Below are the code and all the weights of a small trained network. Each question names an input and a target symbol and asks about switching units off, where a switched-off unit gives its printed mean instead of its output.

import numpy as np


def w(rows, s, z=0):
    codes = np.array(rows[::2]) - 128.0
    scale = np.full(codes.shape[1], s)
    scale[-1] = z or s
    return codes * scale


def norm(h):
    return h / np.sqrt((h * h).mean(-1, keepdims=True) + 1e-5)


def softmax(a):
    e = np.exp(a - a.max(-1, keepdims=True))
    return e / e.sum(-1, keepdims=True)


def log_softmax(a):
    a = a - a.max(-1, keepdims=True)
    return a - np.log(np.exp(a).sum(-1, keepdims=True))


def net(x, mask):
    ids = ['βζμπσψω'.index(c) for c in x.split()]
    T = len(ids)
    res = E[ids] + P[:T]
    u = 0
    for l in range(2):
        r = norm(res)
        for j in range(3):
            rows = slice(2 * j, 2 * j + 2)
            q, k, v = (r @ M[l][rows].T for M in (Q, K, V))
            z = softmax(np.where(np.tri(T) > 0, q @ k.T / 2**0.5, -1e9)) @ v
            o = O[l][rows]
            res = res + np.where(mask[u + j], z, o[:, -1]) @ o[:, :-1]
        u += 3
    return log_softmax(norm(res)[-1] @ U[:, :-1].T + U[:, -1])


Q, K, V, O = {}, {}, {}, {}
E = w([
[117,105,132,185,155,77],'β',
[84,152,95,207,101,98],'ζ',
[164,132,111,75,3,116],'μ',
[155,105,146,128,101,130],'π',
[187,126,113,242,163,93],'σ',
[152,124,39,79,196,129],'ψ',
[147,204,210,126,192,135],'ω',
],0.012)
P = w([
[159,117,136,254,199,201],'0',
[204,236,59,154,106,210],'1',
[203,78,173,149,207,54],'2',
[173,220,75,139,126,185],'3',
[180,68,189,111,173,34],'4',
[145,218,89,115,128,197],'5',
[152,55,206,87,149,36],'6',
[112,220,99,97,134,214],'7',
[122,54,212,62,138,36],'8',
[83,215,106,77,132,218],'9',
[86,51,206,38,126,47],'10',
[47,205,109,53,117,222],'11',
[53,37,231,30,124,54],'12',
[77,213,106,77,129,230],'13',
],0.0072)
Q[0] = w([
[69,122,118,115,177,70],'0.h1',
[89,32,177,172,160,197],'0.h1',
[160,197,57,74,147,72],'0.h2',
[149,191,100,102,135,227],'0.h2',
[182,88,198,1,179,105],'0.h3',
[248,20,140,68,180,182],'0.h3',
],0.0091)
K[0] = w([
[121,120,158,98,123,124],'0.h1',
[168,112,89,163,139,206],'0.h1',
[109,165,159,133,114,79],'0.h2',
[203,138,171,157,120,166],'0.h2',
[147,117,175,10,154,137],'0.h3',
[185,86,89,64,148,181],'0.h3',
],0.013)
V[0] = w([
[104,102,201,132,121,137],'0.h1',
[68,58,161,217,100,117],'0.h1',
[55,91,122,79,123,116],'0.h2',
[151,65,1,104,146,127],'0.h2',
[38,212,135,151,190,84],'0.h3',
[119,170,141,22,160,177],'0.h3',
],0.0058)
O[0] = w([
[156,90,164,123,172,68,79],'0.h1',
[26,141,142,234,112,30,102],'0.h1',
[178,140,186,158,151,93,1],'0.h2',
[182,170,80,35,89,42,155],'0.h2',
[148,181,47,83,73,53,170],'0.h3',
[61,118,122,254,159,68,80],'0.h3',
],0.0057,0.0036)
Q[1] = w([
[139,138,131,150,111,123],'1.h1',
[87,189,94,182,132,252],'1.h1',
[102,116,108,139,152,137],'1.h2',
[139,130,166,134,111,105],'1.h2',
[117,110,119,134,152,120],'1.h3',
[110,141,113,110,144,128],'1.h3',
],0.027)
K[1] = w([
[130,94,84,143,94,117],'1.h1',
[251,126,100,215,104,134],'1.h1',
[180,47,179,153,101,36],'1.h2',
[141,196,62,164,100,178],'1.h2',
[106,103,134,159,129,119],'1.h3',
[68,123,115,95,143,141],'1.h3',
],0.015)
V[1] = w([
[141,254,223,99,213,125],'1.h1',
[122,51,29,105,188,162],'1.h1',
[66,50,132,159,143,54],'1.h2',
[100,140,112,198,142,210],'1.h2',
[32,88,99,114,160,172],'1.h3',
[132,49,166,135,184,15],'1.h3',
],0.0088)
O[1] = w([
[246,180,123,202,76,92,155],'1.h1',
[90,109,132,67,177,53,205],'1.h1',
[155,118,104,140,209,98,45],'1.h2',
[138,165,146,72,70,124,111],'1.h2',
[155,185,139,164,162,129,98],'1.h3',
[112,168,102,49,38,179,2],'1.h3',
],0.011,0.0047)
U = w([
[132,87,178,43,167,2,12],'β',
[109,35,195,156,132,162,57],'ζ',
[33,173,98,175,105,105,39],'μ',
[217,157,138,142,115,122,255],'π',
[109,84,88,93,85,205,254],'σ',
[111,161,212,94,156,182,177],'ψ',
[133,197,46,43,164,236,114],'ω',
],0.0096,0.0023)

Each question gives the input, a string of symbols that net reads in full, and the target symbol t.
The units are the heads (2 rows each of Q, K, V and O). Each row of codes is followed by its name. A weight is (code - 128) times the scale printed after its matrix; where a second scale follows, it is the last column's (O and U).
mask holds one flag per head, layer by layer. A switched-off head (its flag False) gives its mean, the last column of its rows in O, instead of its output. The means were averaged over made-up inputs and are rounded, as every weight is.
A unit's drop is (log p(t) with every unit on - log p(t) with that unit switched off) / (log p(t) with every unit on - log p(t) with every unit switched off).
The circuit of an input: a set's keep is (log p(t) with only the set's units on - log p(t) with every unit switched off) / (log p(t) with every unit on - log p(t) with every unit switched off). Starting from all 6 units, units are removed one at a time, each time the one whose removal leaves the highest keep (on an exact tie, the one counted first), for as long as the keep stays at least 0.8.
circuit, biggest first: the units of the circuit, biggest drop first
most important unit: the unit with the biggest drop
which heads matter: for each layer, one digit per head in row order, 1 if its drop is at least 0.15 and else 0, layers parted by /
drop of u: that unit's drop, to one decimal
input σ μ σ ω σ ζ π σ ζ, target σ: which heads matter -> 000 / 100
input π ω ψ ζ ψ ζ, target ω: most important unit -> 0.h1
input σ ψ σ σ, target ω: circuit, biggest first -> [1.h1; 0.h2; 0.h3]
input σ σ ζ, target σ: which heads matter -> 001 / 100
input ψ ψ ω ψ ω β ψ μ ω ω β, target π: circuit, biggest first -> [1.h1; 0.h2]
input ψ μ ψ π ψ σ ζ ψ β σ π ω ζ, target π: which heads matter -> 011 / 100
input ζ β ψ ψ ψ β, target ω: which heads matter -> 101 / 000
input ζ π μ ζ μ, target ζ: circuit, biggest first -> [0.h3; 1.h1]
input ψ ζ μ μ ψ ζ π σ β, target σ: which heads matter -> 001 / 011
input ω ψ ψ ω, target β: which heads matter -> 011 / 100
input μ ψ ψ π ψ ψ σ β, target β: circuit, biggest first -> [0.h3; 1.h1; 0.h2]
input π ψ ζ π σ μ ψ μ μ ω β, target π: circuit, biggest first -> [0.h2; 1.h1]
input ζ ψ β π, target ζ: which heads matter -> 000 / 101
input β ζ σ π, target ζ: most important unit -> 1.h3
input σ π σ β, target β: circuit, biggest first -> [0.h3; 1.h3]
input π σ ζ ζ ψ ψ ζ σ μ, target σ: drop of 0.h2 -> -0.1
input ζ π μ, target ζ: drop of 0.h1 -> 0.1
input β ψ μ ω μ ζ ω, target π: drop of 1.h3 -> 0.0
input π ω σ μ ψ π ω ω μ, target π: drop of 1.h1 -> 0.8
input μ ω σ σ π, target σ: most important unit -> 1.h2
